Here is a tiny trained network, its code and every weight. The questions are about switching its units off for an input and a class, where a switched-off unit gives its printed mean instead of its output.

import numpy as np


def w(rows, s, z=0):
    codes = np.array(rows[::2]) - 128.0
    scale = np.full(codes.shape[1], s)
    scale[-1] = z or s
    return codes * scale


def norm(h):
    return h / np.sqrt((h * h).mean(-1, keepdims=True) + 1e-5)


def f(y):
    return y / 2 * (1 + np.tanh(0.7978845608 * (y + 0.044715 * y**3)))


def log_softmax(a):
    a = a - a.max(-1, keepdims=True)
    return a - np.log(np.exp(a).sum(-1, keepdims=True))


def net(x, mask):
    res = np.array(x, float).reshape(1, 2) / 4 @ E
    u = 0
    for l in range(2):
        y = f(norm(res) @ A[l][:, :-1].T + A[l][:, -1])
        res = res + np.where(mask[u : u + 13], y, B[l][:, -1]) @ B[l][:, :-1]
        u += 13
    return log_softmax(norm(res)[-1] @ U[:, :-1].T + U[:, -1])


A, B = {}, {}
E = w([
[186,168,21,67,90,147,120],'x0',
[101,62,104,74,176,4,159],'x1',
],0.0039)
A[0] = w([
[100,101,183,114,107,167,148,53],'0.n0',
[51,135,90,169,129,174,105,56],'0.n1',
[97,127,124,86,198,117,103,23],'0.n2',
[194,126,159,64,143,138,128,107],'0.n3',
[180,127,152,161,88,85,196,4],'0.n4',
[48,206,48,226,16,165,101,114],'0.n5',
[118,104,172,135,123,163,138,94],'0.n6',
[105,164,189,101,194,152,154,55],'0.n7',
[48,111,181,181,96,98,75,139],'0.n8',
[201,161,138,41,99,79,91,122],'0.n9',
[194,194,184,169,160,100,95,102],'0.n10',
[90,12,151,112,253,89,116,53],'0.n11',
[105,239,104,134,135,121,143,33],'0.n12',
],0.0042,0.0037)
B[0] = w([
[191,151,82,75,191,142,82,98],'0.n0',
[122,153,105,150,137,92,153,93],'0.n1',
[147,200,117,78,29,110,109,90],'0.n2',
[77,164,151,100,134,87,125,123],'0.n3',
[110,161,113,101,158,165,81,66],'0.n4',
[69,79,112,112,124,29,168,219],'0.n5',
[175,94,101,138,172,193,148,119],'0.n6',
[199,163,114,35,153,153,182,99],'0.n7',
[228,67,98,140,155,131,103,199],'0.n8',
[82,168,213,87,139,138,155,188],'0.n9',
[180,82,73,145,170,194,180,121],'0.n10',
[185,254,163,97,86,92,122,251],'0.n11',
[171,127,144,67,169,112,235,88],'0.n12',
],0.0041,0.0023)
A[1] = w([
[59,59,85,129,142,83,134,168],'1.n0',
[167,59,89,106,166,178,175,226],'1.n1',
[156,169,38,72,108,132,102,7],'1.n2',
[151,203,42,66,105,130,72,14],'1.n3',
[198,151,71,119,104,143,50,40],'1.n4',
[145,149,254,163,156,124,47,99],'1.n5',
[15,95,165,147,199,107,140,74],'1.n6',
[125,188,165,210,97,225,90,136],'1.n7',
[148,71,170,105,190,64,89,160],'1.n8',
[180,206,150,160,60,161,91,56],'1.n9',
[166,95,65,137,147,80,111,191],'1.n10',
[133,143,184,112,67,108,62,37],'1.n11',
[123,185,202,116,62,151,138,158],'1.n12',
],0.0073,0.0018)
B[1] = w([
[114,122,49,81,44,181,54,200],'1.n0',
[120,102,66,115,93,177,77,143],'1.n1',
[194,94,127,250,182,204,129,187],'1.n2',
[229,79,218,198,255,168,222,207],'1.n3',
[90,38,94,130,118,153,88,139],'1.n4',
[194,47,50,162,152,213,125,245],'1.n5',
[181,94,34,153,93,231,71,175],'1.n6',
[82,209,175,53,115,7,165,254],'1.n7',
[103,204,190,117,156,112,202,250],'1.n8',
[69,148,98,71,60,100,80,180],'1.n9',
[4,170,177,131,21,112,42,170],'1.n10',
[88,96,80,131,82,173,83,151],'1.n11',
[89,80,69,83,104,127,50,183],'1.n12',
],0.0059,0.0042)
U = w([
[230,33,181,226,216,242,228,247],'0',
[30,236,226,35,37,5,208,242],'1',
[63,30,21,75,20,231,28,183],'2',
[52,139,126,204,207,89,64,3],'3',
],0.011,0.0079)

Each question gives the input, the list of numbers given to net, and the class t.
The units are the neurons (one row each of A and B). Each row of codes is followed by its name. A weight is (code - 128) times the scale printed after its matrix; where a second scale follows, it is the last column's (A, B and U).
mask holds one flag per neuron, layer by layer. A switched-off neuron (its flag False) gives its mean, the last column of its row in B, instead of its output. The means were averaged over made-up inputs and are rounded, as every weight is.
A unit's drop is (log p(t) with every unit on - log p(t) with that unit switched off) / (log p(t) with every unit on - log p(t) with every unit switched off).
The circuit of an input: a set's keep is (log p(t) with only the set's units on - log p(t) with every unit switched off) / (log p(t) with every unit on - log p(t) with every unit switched off). Starting from the 12 units with the biggest drops (on a tie, the unit counted first), units are removed one at a time, each time the one whose removal leaves the highest keep (on an exact tie, the one counted first), for as long as the keep stays at least 0.8.
circuit, biggest first: the units of the circuit, biggest drop first
k most important neurons: the k neurons with the biggest drops, biggest first
top k neurons in layer l: the k neurons of layer l with the biggest drops, biggest first
drop when u is switched off: that unit's drop, to one decimal
input [8,-8], class 0: circuit, biggest first => [1.n3]
input [2,3], class 2: 3 most important neurons => [0.n8; 1.n7; 0.n9]
input [-3,-1], class 2: 2 most important neurons => [1.n1; 1.n3]
input [5,3], class 0: 2 most important neurons => [0.n5; 1.n3]
input [-3,1], class 2: 2 most important neurons => [0.n5; 0.n11]
input [6,6], class 0: 4 most important neurons => [0.n5; 1.n2; 1.n3; 1.n7]
input [-3,-3], class 2: top 3 neurons in layer 1 => [1.n1; 1.n3; 1.n2]
input [7,-6], class 0: 2 most important neurons => [1.n3; 1.n2]
input [-4,3], class 0: 3 most important neurons => [1.n5; 1.n7; 0.n5]
input [-7,5], class 0: 2 most important neurons => [0.n11; 1.n5]
input [-1,3], class 2: top 3 neurons in layer 1 => [1.n7; 1.n11; 1.n5]
input [-2,-2], class 2: 2 most important neurons => [1.n1; 0.n11]
input [7,-8], class 1: 3 most important neurons => [1.n7; 1.n5; 1.n9]
input [-6,3], class 0: top neuron in layer 1 => [1.n5]
input [-2,2], class 2: 2 most important neurons => [0.n11; 0.n5]
input [-4,-7], class 1: drop when 1.n7 is switched off => 2.8
input [5,-7], class 1: drop when 1.n7 is switched off => 2.4
input [7,5], class 0: drop when 0.n2 is switched off => 0.0
